+0.02, +1.66, +5.55, +1.14
+5.09, +0.58, +0.05, -0.05
-0.05, +0.48, +4.62, +3.15
+5.36, +0.91, +0.07, -0.03
->
+0.58, +0.05
+0.48, +4.62

+1.66, +0.93, -0.46
+0.37, +0.51, -0.39
-0.66, -0.13, -1.61
+0.25, +0.00, -0.01
+5.18, +6.77, -6.02
->
+0.51, -0.39
-0.13, -1.61

-5.20, +2.08, -2.75, +3.82
-3.25, -0.26, -1.73, -0.15
-1.68, -1.87, -0.46, -2.08
-1.76, +0.90, -0.28, +2.81
->
-0.26, -1.73
-1.87, -0.46

+0.33, +6.59, +5.01
+3.35, -3.03, +5.76
+1.91, -1.40, +0.96
-4.92, -6.59, +3.81
->
-3.03, +5.76
-1.40, +0.96

-1.30, -1.70, +2.47
+0.01, +2.07, +0.01
-0.12, -5.91, -0.28
-0.82, -0.03, -1.32
+0.88, +2.46, -1.84
->
+2.07, +0.01
-5.91, -0.28

+4.11, +1.60, -4.36, -1.65, +0.91
-3.10, -3.24, -0.75, +3.30, +4.78
+4.60, +3.11, -2.28, +3.34, +1.84
+0.97, +2.91, -0.11, -1.40, +0.72
+5.08, -5.11, -1.79, +4.35, -1.21
->
-3.24, -0.75
+3.11, -2.28

-5.28, -3.98, +5.52
-4.30, -5.93, +4.10
+0.16, -1.98, -0.09
->
-5.93, +4.10
-1.98, -0.09
---
+0.73, -2.99, +1.23, -4.57
-3.26, +5.31, -4.58, +3.30
+1.61, +5.41, +1.06, +4.27
->
+0.73, +5.31, +1.06

-3.47, +0.37, +4.07, -3.60
+1.52, -2.70, -1.82, +0.15
+6.50, +1.39, +1.12, +2.03
->
-3.47, -2.70, +1.12

+1.62, +0.08
-1.98, +3.76
-2.20, +5.39
->
+1.62, +3.76

+0.19, +0.23, +0.69, -2.47
-0.58, -2.22, +0.25, -3.45
-0.59, -1.76, -0.43, -2.28
+0.22, -5.33, +0.18, +0.23
+0.01, +0.36, -0.70, -2.21
->
+0.19, -2.22, -0.43, +0.23

-3.61, +6.25
-0.73, -2.35
+3.42, -1.11
->
-3.61, -2.35

+0.69, +4.86, +4.76, -1.21
-0.25, +3.23, -0.62, +1.19
-1.72, -4.07, -6.18, +0.16
->
+0.69, +3.23, -6.18

-0.43, +2.59, +5.91
+1.38, +1.54, +4.86
->
-0.43, +1.54
